Each name stands for a flat space through zero: a line, a plane or more. A row that begins with a name and a colon came from that space; any other row is followed by the name of the space it lies nearest, among the names in its block.
rnsq: [-43  29 -13  -1 -13 -36 -23  18   4  53  28 -12  -6 -25 -17   8 -22   0
  38  -7   0  23  28   5  13 -14  31  -7  20   1 -27  23]
mllm: [-23  -4  13  -9  13 -17  11   8 -10  -5  13  11  -6   1 -10   5 -10  13
  -6   5   1  -1 -12   0  -9   3  -3   5  -8  -5  -2  10]
jmrc: [-54  31 -15  -4 -41 -29 -37  17  27  39  40   5 -31 -24 -12   0 -25  11
  57 -11   3  26  30  -7  37  -2  21  14   6 -12 -49  37]
jmrc: [-44 -30 -34  22 -22 -13  63  13  19  24  46   4 -39   3 -32 -15 -17  37
 -16  12 -29  -9  -1  -8  34  34 -24   1 -68 -33  12   4]
mllm: [ -2  17  73   0   7  30  13  18  34 -26   3  -7 -42   1 -37 -21 -13  34
 -22  44   3  22 -57 -11   0  21 -30  30 -84 -23  -1 -36]
dmng: [  5  37   4 -17 -21  -4 -48  -3   5  10  -5   0  -2  -9  25   1  -1 -24
  46 -15  19  13  35   1   8 -23  25 -16  33  10 -31  14]
dmng: [ 30  21  46 -35 -39  44 -77 -19  42 -95 -23  55 -42  15  51 -16  13   6
  44  -9  34   2 -20 -28  26  10 -25  54  -5 -14 -57  22]
mllm: [ 13  41  11 -65  52 -52 -37  -3 -25 -63 -36  78  -2   7  72   4 -16  -5
  31   7  34 -46 -22  16  -9 -25  18 -24  -2 -23 -41  41]
jmrc: [  1 -18  76  -9  67   4  30   6 -64   3 -12 -30  34  14 -32  21   1  -3
 -65  17   0  16 -41   9 -79 -12   3 -17  19  32  57 -28]
mllm: [-48 -20 -25   0 -14 -30  11   5 -24  33  37   1   4  -2 -11  16  -8   1
  10 -25  -8   6  33  -1  -2  -3  13  -7  38  10  -1  34]
rnsq: [-67 -60  31 -24  12 -25  44   0 -70   1  48  22 -13  34 -12  22 -12  23
 -34 -22 -11   1   1 -15 -38  13  -9 -13  24  11  36  45]
jmrc: [-22  18  -4   0 -26  -6 -34   6  23  16  16   4 -22 -12  -3  -4 -12  10
  33  -5   0  17   8  -9  26   4   9  17   0  -9 -28  20]
rnsq: [  6  53 -38  20  -8 -18 -17  18  46  46  -5 -24  -1 -38 -13 -13 -15  -6
  36  19  -2   7  14  17  36 -12  24  -8 -28 -16 -31 -18]
dmng: [  4   6 -17  -7   1 -12 -17  -5  -7   1  -7   9   9  -2  19   5   1 -10
  15 -11   4  -7  13   4   2 -10  12  -8  23   3  -9  14]
jmrc: [  9 -13  29  44   3  44  18   9  31  30   1 -46 -21  -1 -55 -18  -5  31
 -46  34 -33  31 -53 -13   9  35 -21  28 -62 -11  42 -46]
rnsq: [-30 -15  -5   4 -34   5 -24  -3  10  13  26  10 -31   6  -1  -3  -9  19
  17 -16 -13  16   5 -21  27  20  -2  22   5  -8  -8  32]
mllm: [ 13   7 -40 -21   3 -26  -8  -9  -9 -31 -15  35  23  -2  42   8  10 -22
  26 -18  20 -34  28  14   1 -21   8 -13  33   1 -29  22]
rnsq: [ -2 -29  44 -33  42  -7  11 -12 -70 -28  -9  19  20  31  20  21   5  -8
 -33 -12   9 -10 -13   0 -57 -11   2 -23  41  23  34  17]
rnsq: [ 10  -9 -13  14 -29  26 -31 -12  30  -3  -3  11 -32   9  14 -17  -1  18
  10  -3 -16   4 -14 -21  41  27 -10  24 -22 -19  -2  11]
dmng: [ -8  -9 -94  30  -7 -37  -3  -8 -31 104   8 -35  35 -11  12  13  -5 -29
  16 -32 -33  -4  64  15  17 -16  51 -59  63  18  29  23]
dmng: [-33   1  16  -3  65 -50  90  34 -36  14  17 -21  39 -19 -58  20 -12   3
 -46  32   7 -12 -15  35 -57 -21   0 -25 -22   7  19 -33]
jmrc: [ 13   9 -33  23  -3  -3  40   8   8  33   0 -38  26 -18 -21  -2   9 -22
  -5   7  -3  -4  32  20  -2 -15   6 -28  -5   9   9 -36]
rnsq: [ 67  62 -39  18  33  -4 -50  -3  41  40 -62  -6 -14 -15  39 -33 -23   0
  17  41 -23 -19 -38  15  53   2  33 -36 -69 -42   5 -24]
dmng: [ 18  -7 -28  11  -3   6 -35 -18 -12  33 -16  -6   5   9  27   0   0  -9
   5 -16 -20   1   8  -6  15   3  21 -17  29   5  21  16]
mllm: [ 21  -5  30 -18  72 -14  21   4 -20 -55 -35  29  19   8   3   6  -2  16
 -43  31   8 -30 -69  14 -34   1 -16  13 -30 -12  14 -13]
dmng: [-24 -16 -53 -10 -20 -32  34   5  16 -47  22  43  10 -10   6   8  11   2
  21 -16  19 -36  27   9  14  -2 -22  26   8 -12 -46  24]
mllm: [-12 -20  38  24  25  17   6   6 -18  49   6 -39  -8   8 -41   1 -15  24
 -46  17 -33  33 -44 -10 -17  21   4   3 -17   5  55 -15]
rnsq: [ 41 -11 -35  36 -29  45   9 -10  65 -18 -16   3 -34   6   4 -36   8  24
 -10  21 -24 -15 -29 -14  58  41 -35  28 -80 -38   6 -28]
dmng: [ 12 -76 -72  65 -14  30  20 -25  -5  67   3 -29  -6  26  -7 -10   4  24
 -50 -14 -73  -4 -14 -20  38  52  -8  -1 -10  -9  82   3]
jmrc: [ 23   0 -57   0 -17  -7  16 -10  11 -18 -10  17  13  -1  32  -5  16 -21
  19 -12   8 -35  37  11  19  -9  -4 -19   4  -6 -17   0]
mllm: [ -3  10  16  14 -44  32  11   8  45  -7  18 -18 -27  -8 -26 -17   6   6
  10   9   6  20  10 -11  20  11 -22  22 -37  -6 -18 -26]
jmrc: [ 26  -3  21 -12  20  12 -14 -11 -18 -27 -26   7  16  11  18   5  11 -10
 -12  -2   9  -6 -15   1 -22  -7  -1   0  20  11  10  -4]
[-10  21  14  -1 -40  15 -10   6  28   3  18 -10 -22  -9  -9  -9   0  -5
  29  -3  12  21  26  -8  16  -3  -3   5  -8   1 -27  -6]
dmng
[ 36  -8 -19  34 -24  41  -7 -13  17  27 -14 -42  13  -1  -6  -8  19 -17
  -8  -7 -15  14  16  -4  11   5   1  -1  12  15  23 -30]
mllm
[-11   0  11   5   2   0   3   6   0  14   8 -10  -5  -3 -16   0  -6   7
  -6   6  -5  11  -7  -2  -2   4   1   3  -7   0   6  -4]
jmrc
[ 25 -43  25   7  12  41   7 -17   6 -48 -18  25 -29  35  10 -16   5  36
 -46  15 -21 -13 -67 -23   8  44 -40  33 -51 -23  36  -5]
jmrc
[ 14   8   8 -12  22  -6 -22  -6 -16  -6 -20   9  10   4  19   5  -1  -6
   0  -1   4  -5 -11   4 -11  -8  12  -8  16   4   3   7]
dmng
[ 83  -3  36 -13 -10  70 -70 -37   9 -86 -63  14  25  20  52   0  45 -30
   3 -20  28   0 -16 -15 -17  -7 -17  41  56  28  -9 -14]
rnsq
[ 36 -12  -5  16 -31  47  -4 -12  40 -44 -15   0  -2   3   3 -13  26  -2
  -2  -2   6  -3  -5 -11  17  14 -32  39 -11  -1 -10 -24]
rnsq
[-36  12  -4 -17   1 -38  55  26   8 -32  29  15  13 -23 -28  10   1  -2
  11   7  31 -16  22  20 -17 -19 -15   8 -11  -3 -43  -6]
dmng
[ 17 -55 -18  29  82 -12   6 -15 -80  60 -32 -33  62  17  -9  29   0   0
 -77  -5 -48  -4 -46  11 -50   5  28 -22  59  29  97   2]
mllm
[ -4  19   2 -16   7 -18 -51  -8 -26  38  -7   6 -11   8  34   2 -19  -7
  23 -12  -7   8   9  -4   7  -9  37 -35  26   1   6  33]
mllm
[ -1 -17  63 -44  35   2 -41 -15 -46 -58 -18  47  -5  32  35  15  -2  12
 -14 -10  14  -3 -44 -15 -36   3  -4  18  33   7   7  38]
jmrc
[-17  -6 -35  -7  -3 -30  38   4 -13   5  17  11   9  -2   6   5   0 -10
   7  -9   5 -23  35  12  -1 -11   2 -28   5  -1  -7  10]
jmrc
[-10  -6  30   1  30  -3  -3   4 -21  21  -1  -9  -7   8 -15   3 -16  18
 -26  14 -16  13 -36  -4 -15  10   7  -3 -12  -2  29   1]
mllm
[ 14  38   9 -18  21 -16 -71  -6 -17  25 -28   4   5  -4  35   5 -14 -14
  29  -5   4   9  -4   3   0 -20  42 -22  36   6  -7  23]
rnsq
[ -4  37  24 -29  -7  -9 -38   1   8  -7  -2  24 -33   2  28 -10 -17   2
  36   5  14   4   2  -5  16  -7  13 -15 -18 -15 -28  19]
mllm
[-26 -47 -28   5   2 -15  76   1 -10 -11  28  25 -21  21  -7  -7  -5  27
 -33   6 -20 -33  -6  -3  10  28 -31 -12 -52 -26  25   7]
jmrc
[-62 -32  18  13   6 -16  33  17 -23  42  47 -19 -10   1 -54  13 -18  30
 -29   1 -22  26 -12  -8 -16  17  -3  12  -2   4  27  13]
mllm
[ -9  11 -32  16  20 -27  38  15  11  43   6  -7 -17  -8 -14 -15 -25  19
 -12  30 -25 -16 -14  12  24  11   6 -31 -68 -32  17 -12]
rnsq
[  2  48  54 -27 -17  11 -36   7  17 -21  -2   1 -17 -10   5  -5  -3 -13
  36   6  33  23  11  -3  -5 -20   6   2  -1   6 -40  -7]
dmng
[-29   0 -31  25 -38  -3  25  15  42  23  34 -12 -21 -18 -34 -11  -6  17
  13   5 -11   9  16  -3  35  15 -12  20 -35 -17 -18  -6]
rnsq

Rows lie near named flat spaces through zero. A row that begins with a name and a colon came from that space; any other row is followed by the name of its block's space that it lies nearest.
hftr: [ 12 -23 -26 -31   4  10 -15  17  -3   5  -7  20 -56 -22 -29 -22  -6   7
 -33  -7 -20  16  -1  30  37  39   6  15 -41 -44  -5  -5]
pqpn: [ 16 -34   8  10  34   3  17 -19   8  -6  -7  -2  42  42  24   2  23 -22
  20  -6  26  20  21 -16 -20   1 -31   5  18 -11  23   0]
qnjd: [  8 -20  14  -1  44  -4  23 -27   9 -28 -25 -27 -29  -6 -52   2   1  12
 -27  -3  17  10   7 -16  23  18 -33  12 -22 -26  -1  12]
jrnm: [-12   0  27  31  10 -37   5 -38   7 -23 -11 -15  47  37  15   2  17  -3
  18  -4  26 -18   2 -55  -4 -14 -12 -16  56  -9  22  16]
jrnm: [ -1 -39  27  -9  34  28   8   7   5  17 -10 -10  20  17  22   3 -13  -7
 -17  44  30  26  33  13   3  22 -11  59   2 -11  17  34]
pqpn: [  1 -19  22  -6  23   7  15 -55  12 -22 -16 -42  50  69  20 -20  48 -22
  37 -12  35  21  18 -25 -49 -27 -21 -45  24  28  35 -18]
qnjd: [-10 -11  21  44  16  21  15 -17 -11 -21 -38  10 -25 -81 -25   4   1  20
 -39  27  23 -14 -17 -29  29 -26 -12   9   3 -27 -30  15]
qnjd: [ 34   6 -37  12  -4  21 -19   8   3   2  -1  57   8  -9  18   0  14 -15
   4 -39  11  -7   0  26 -10 -51  -8 -39   0 -26 -22 -58]
jrnm: [ -6  19   3 -21 -15  39 -26  28  -6  16   3  30 -10  21   9  -3  -6 -15
 -16 -14   6   8  11  26 -18 -38 -18 -11 -16 -21   0 -34]
pqpn: [-13  -9  11 -26   6 -15  -9 -39   8 -18 -13 -47   5  13 -14 -25  16   5
  -1  10  11  -7   4  -7  -2  -1  20 -16  11  14   9   9]
pqpn: [ 25 -26  -2  15  17  20  33 -12  12   4  -9  -7  -4  19  18 -14   7  16
  20   7   5  42   7  13   8  49  15  -5 -17  28  27   1]
qhgb: [-34  31  27 -41 -16 -13 -54  25  -7  16  28  10  29  90  33   7 -25 -13
  -9  -7   7 -12  31  -3 -17 -19 -23  13  24 -34  35   8]
hftr: [ 33 -17 -15  13  18  12  36  14  17  15   0  -3  11 -13  -4  15  -3 -16
  14   5   3  18   5  27  -6  19   3  26 -12  25 -14  -5]
qhgb: [-19  39  26  14 -11 -27  19   6  17  -4  -6 -31   7   4 -48  21 -10 -21
  -4  -7   6 -27 -11 -25  -8 -23 -12   8  24   9 -18   3]
jrnm: [  7  -5 -28  -4  -8  20 -20  20 -28  15  32  34  10 -42  52  17 -12  17
  10  18 -20  -4   1  27 -13 -12  12   9 -17  22 -16   5]
jrnm: [-26   6  19   5  12 -45 -24 -20 -14 -23   6 -10  11 -11  -2  17 -19  26
 -20  16   6 -39   2 -41  23  -5 -11  20  28 -29  -1  45]
qnjd: [ -4  31  36   7 -19  18  21  18  43  30 -19 -32  19  48  -7  -9 -19 -21
   3  19  32  10  12  29  -5   0  37   9  27  40  10 -10]
hftr: [ -5 -28  14  12 -23   9  46  66  18  51 -21  13 -18  11 -32 -14   6 -70
  -3   8 -21  39 -15  -2  13  70  -1  70   7 -33  11  12]
pqpn: [-25  26  17   5 -33 -13 -19   3   6   0 -18   4 -24   5 -18 -25  -7   7
 -21  -1   0 -17 -15 -13  29   1  27 -16  22 -25   7  -1]
qhgb: [-48  42  30 -15 -26 -24   4 -15 -19 -17  16 -59 -53  -7 -29  -2 -27  63
  -4  22 -40  -5 -21 -27  18  46  25 -11 -31  55  20  46]
qnjd: [ 13 -59  -9 -16  55 -13 -34 -61  -8 -42 -24   3 -18 -16   6 -30   8  51
 -38  13  27  -2  21  -9  56  25   2  -2  -5 -63  15  28]
jrnm: [ -3  35   4  -8 -18  22  24  27   3  11   9 -12 -25  11 -31  14  -4 -16
   9 -21 -19  16  -9  12 -29  -9 -20 -12 -35  33  -7 -27]
jrnm: [ 18 -24 -35   8  27 -26 -11 -41 -19 -34  10   4  12 -59  10  12  14  28
   7  -2  -5 -28  -8 -14   5 -18  -2 -15  -1   1 -27  10]
qhgb: [-14   6  18   7   5  -9  -5 -31 -17 -25   4  -2 -15  44  21 -11   5  44
   9 -13  -5  15   2 -38  11  26 -15 -37  -9  -5  48  13]
qhgb: [ 52  10 -21  37  21   8  44  23  27  15   9  12  -9  -5  -1  31 -36  25
  12  -6   1  22   8  41  24  45  13  17 -28  34  -8  -7]
jrnm: [ 33 -28  -2  -2  65  15  44 -64  13 -57 -38 -37 -25   5 -68  -4  49  -5
  -3 -46  28  26   5 -23 -17 -24 -70 -49 -42 -12  -6 -40]
jrnm: [-37   8  63 -19  34  19 -18   6  -8  -5  -7 -11  13  51  -4  24 -27  -6
 -45  20  43  -1  40 -24  -9 -34 -70  43   6 -50  19  28]
qnjd: [ -9  31 -20 -19 -29 -43  27  12  -1   6  41 -54  15 -15 -29  28   4 -24
  48 -10 -52 -19 -26  -3 -48   5  12   2  -7  84 -25   6]
pqpn: [-14  54  18 -16 -19  -6 -16  49  13  26  23   8  23  59  -8  34 -32 -38
  -5 -22   6 -17  18  12 -28 -39 -31  19  16 -12  -4 -18]
hftr: [ 22  -2  -7  44  13   2  42 -17  -3 -13   3  -1  -2 -17  11  16   6  28
  30  -5  -8  17 -12 -16   0  23  -3 -20 -16  41   5   2]
pqpn: [  4   6 -22  -2  -1  -7  -1  27 -18   8  28  14  -8 -45  -3  32 -20   5
  -2   4 -28 -13  -8  10  -3   1  -9  28 -21   7 -28  13]
hftr: [ 16 -34 -18 -27  35   6 -17  -7  -6 -14  -7  18  -6  -4 -17  -1  16 -19
 -23 -21  10   3  15   5  -1 -18 -44   8 -17 -58 -11 -15]
qhgb: [-17   3  -2 -25   6 -25  -6  -8  -7 -18   0 -30 -18 -39 -52   9   1  -7
 -21   1 -12 -27 -11 -13   0 -16 -15  14  -9  -9 -30  13]
qhgb: [ 26  14   5  32  41 -30  34 -10  24 -26 -12  -5  10  15 -53  40  -3 -18
  -5 -42  25 -14   6 -28   3 -21 -61   3   9 -31 -18 -15]
jrnm: [  4  14   6 -19  -5  51  19  43   3  31  13  -3   4  13   0  20  -8 -35
   7   3  -1  27  13  40 -47 -23 -23  19 -32  35 -11 -24]
pqpn: [-10   5  -2 -47   1 -18 -11   9   5  10  20 -42   0   2 -19   7 -22  -2
  -6  20 -13 -10  11  26  -6  15  17  35 -11  26 -10  23]
qnjd: [-12   2  16  15 -17  16  23  24  -2  15  -8   5 -19   2  -9  -5   2 -13
   1   4 -12  21 -13 -11   2  24  -4  11  -7   0  11   3]
jrnm: [  6   3 -12  -6  11 -13  29  -3  -2 -13   7 -33 -33 -41 -48  17  -7  14
  -1  -1 -26   0 -15   0   5  25  -5  11 -37  29 -22  13]
qnjd: [  9  27  14 -16  10  -6  -5 -26  31  -3   6 -45  29  62  13  -1 -19  23
  14   4  31  -1  29  28  -9  -5  29 -22  12  52  19  -6]
qhgb: [ 37  20 -16  18  30 -36  35   2  31 -12   3 -19  -6 -11 -58  40 -25   2
  -3 -26   5 -16   1  10  18  11 -15  16  -9   6 -32  -6]
hftr: [ 51 -15 -33   8  41  31   4 -18  -4 -16   8  27 -35 -11  24   6 -20  70
  -5 -10   3  32  19  40  32  34   1 -23 -61   9  10 -11]
qhgb: [ -5   5   9  32 -17   2  -5  11  -1  10  -7  37  31  19  30  -1  14 -26
  11 -11  13  -6  -4 -21 -10 -27  -9 -11  40 -25   8 -15]
qnjd: [ -8  -8  12  14 -24  -1   6  -4  29  20 -33 -26  12 -38  -8 -32   0 -12
  -9  47  21 -16 -13  19  23   6  79  18  45  25 -19  13]
hftr: [  5  -6  -4  -3   9   9 -15  -2  -8  -5   0  22 -27   8  11  -9 -12  32
 -17  -4  -2  13   8   6  28  24  -2  -5 -21 -26  18   4]
hftr: [-17   9  21 -24   1   5  -5 -21   1 -15  -8 -22   2  57 -13 -16  25 -16
   6 -25  10  12   8 -20 -29 -22 -31 -35  -1  -6  25 -20]
pqpn: [  2  55  -3   6 -32   7   9  52   5  28  27  13 -25  10  -7  26 -43  11
   4 -11 -27   3  -6  29   2  16  11   6 -25  31  -5 -10]
pqpn: [ 16  18   3  -9   2  73 -26   0  15  -2 -37  34 -19   3 -11 -22   9 -13
 -38 -22  50   6  16  45 -10 -88 -14 -50 -15 -33 -21 -76]
pqpn: [ -6  10   3 -13   6 -22  -6 -10   3  -9   8 -23  11  10 -12  10  -4  -1
   2  -3   1 -15   5  -6  -8  -9  -5   2   7   8  -4   7]
hftr: [ 29   6 -14   4  16  21  32 -21  14  -8   3 -28  15   1  -2  11  15   0
  33 -12   8  15   4  22 -37 -22  -1 -33 -22  66 -11 -31]
hftr: [ -9  -9   0   0 -13  -4  15   9  -4   2 -10   1 -30  -7 -28 -15  15 -14
  -2 -10 -23  13 -19 -17   9  29  -5   2 -11 -16   6   1]
qhgb: [ 37   8 -21  35  25  -8  21  22   1  -1  18  37 -13 -10   0  42 -32  26
  -1 -21  -8   5   5   7  26  28 -26  18 -25 -14  -7   2]
qnjd: [  9  21 -22 -16 -29  -9 -14  -1   3  13  32  -4  22  46  46 -10   2  11
  46 -15 -21   7   3  24 -24  12  39 -39   1  56  24 -18]
hftr: [-10  -5   5  -5 -12  -6   2  19   4  15  -5  -1   4  -4 -14  -3   3 -31
  -5   6  -4  -5  -6  -2  -3   2   1  25  15 -14  -8   5]
qnjd: [-32  14  22   8 -27 -10  33  13 -11  10  11 -37 -12 -13 -13   7  -4   2
  19  23 -35   7 -24 -26 -11  37  12  18  -6  51   8  34]
qhgb: [ 10   0   6  34   9  17  -7  32 -11  13   7  70  28  32  43  27  -6 -20
  -1 -21  17   7  15 -16  -7 -24 -55  12  17 -58  13 -13]
[ 24 -14 -32  37   5  -6  12 -34 -20 -19  19  18  40 -24  57  12  33  17
  55 -13 -11  -2 -14 -20 -30 -20   2 -48   8  45  -1 -12]
jrnm
[-39  45  49  -7 -24   4 -15  32   7  19   1  -2  16  65  -2  10 -22 -28
 -14   0  18  -8  14 -14 -17 -30 -24  14  29 -20  19   0]
jrnm
[ 42  19   8  -9   9  21  27  17  66  39  -3 -34  39  87  12  -1 -28 -19
  23   4  42  31  41  76 -12  20  44  10  11  62  18 -28]
qhgb
[-39 -13  12 -39 -32  24 -25   1 -14  15  -8 -22   1 -23   9 -36  20 -22
  -7  38  -7  -3  -8  10 -23 -22  33   4   8  18  -5   7]
qhgb
[  2  28   8  40 -24  -4  21   9   9  11   4   6  -1  15  20   3 -16  24
  22   1  -7   8 -11  -4  13  29  30 -15   9  36  19   3]
qhgb
[  9 -43   5   7  29  -7 -13 -12  11  -6 -32  20   1  -2  -5 -20   4  -6
 -35  10  32  -2  14  -7  44  15  -2  28  25 -74   5  14]
pqpn
[ 22   8 -22 -30  -2 -27  34   6  28   5  14 -46  -7  42 -48   0  12 -32
  34 -37 -27  19  -4  18 -23  38   1  -7 -23  41   3 -22]
qnjd
[-59  12  48 -50 -44  72 -36  57 -26  56  18   2   5  35  59 -15 -25 -16
 -16  62  -3  28  23  35 -38 -12  14  42 -10  23  29  21]
qhgb
[  6   0   7  -7  13  12   7 -11  13 -10 -18  -8  -3  22 -25  -7  16 -20
  -7 -20  19   8   7  -1 -11 -22 -24 -17  -4 -15   0 -26]
jrnm
[ -3 -13  17   8  38 -33 -34  -9  -6 -10  11  22  31  33  39  22 -36  32
 -25  17  29 -19  35 -21  38  16 -21  42  32 -60  24  49]
hftr
[-27 -21 -19 -51  -6  -5 -55  18 -39   2  19  23 -10 -50   0   1   2 -16
 -32  11 -25 -28  -2   1  -7 -29 -20  32 -11 -52 -28  16]
qhgb
[ -4 -34  23   4  35   4 -12 -28  -3 -16 -19   5  11  21  20 -11   3  16
 -21  17  33   8  23 -21  22   8 -18  13  15 -45  26  24]
jrnm
[ 27  15 -14 -35  58 -36   4 -31  21 -37  14 -51  18  15 -61  45  -8  -8
  -5 -36  21 -28  26   9 -26 -45 -54  -1 -17   7 -35 -15]
qnjd
[ -4   2  13 -28  16  -9   5 -41  10 -23  -4 -55 -18  39 -19 -19   1  34
   4   0   3  16  11  -1   5  30  10 -26 -22  31  29   9]
qhgb
[-12  -5  23  -7  13  -9 -21 -29  10  -6 -11 -29  22   5  17 -11 -17  27
 -16  41  33 -17  19   6  20  -2  36  13  29   9   7  31]
qnjd
[  5  40 -11 -14  -5   9 -15  13   1  -3  12   3 -18 -21 -25  22 -24   9
 -17 -15  -1 -22   1  28  -7 -44  -7 -12 -23   9 -34 -25]
pqpn
[ -9  -5 -34 -62  -3 -57 -53  -3  -1  -9  15 -17   9 -31 -42  -2   4 -32
 -22 -11 -15 -57  -3  11  -2 -34   8  19  19 -37 -45   2]
qhgb
[-36  34  20  54 -45  21   7  23 -27  13   1  20  11 -86  22  24  -9   3
   1  40  -8 -34 -36 -24 -15 -55  18   5  26  35 -39  14]
qnjd
[ 38 -20 -23  25  16  11  15  -5  10   2  -6  26   7  -1  22  -3   7   6
  14 -11   9  18   4  16  10  15   8 -11  -3   0   4 -17]
qhgb
[ -9   5  24  20  22  -4  15 -48   1 -33 -18 -44 -10 -36 -16   4  -9  51
 -12  30  21 -13  -3 -20  19  -3  14 -11  -2  34  -6  28]
qnjd
[  5  22  16  65   5 -14  18  -7 -10 -18   4  44   1  44  31  20  -5  35
  18 -35   2  11  -4 -55  19  19 -39 -33  11 -25  41   1]
qhgb
[  0  -5   3 -28  -6  21  21   6  14   7 -14 -25  -8  28 -38 -18  33 -53
  10 -23  -2  25  -3   9 -37 -12 -20 -13 -15   8   1 -36]
hftr
[-67 -20  29 -73  -5  39 -69  12 -69   0  25  16 -27  11  40 -13  -3  16
 -39  32 -23  13  20 -18 -21 -14 -49  23 -40 -49  33  38]
qhgb
[ 17 -18 -19  30  22 -15  28 -30 -16 -32   0   2 -11 -40 -11  13  22  19
  16 -18 -15   1 -19 -35   3   9 -25 -21 -17   4  -9   3]
hftr
[ 32 -27  -6  31  14  33 -17 -42  27 -12 -57  28  -8 -27  18 -51  11  31
 -30  16  58   1   7  30  54 -16  57 -39  24 -31  -4 -28]
qnjd
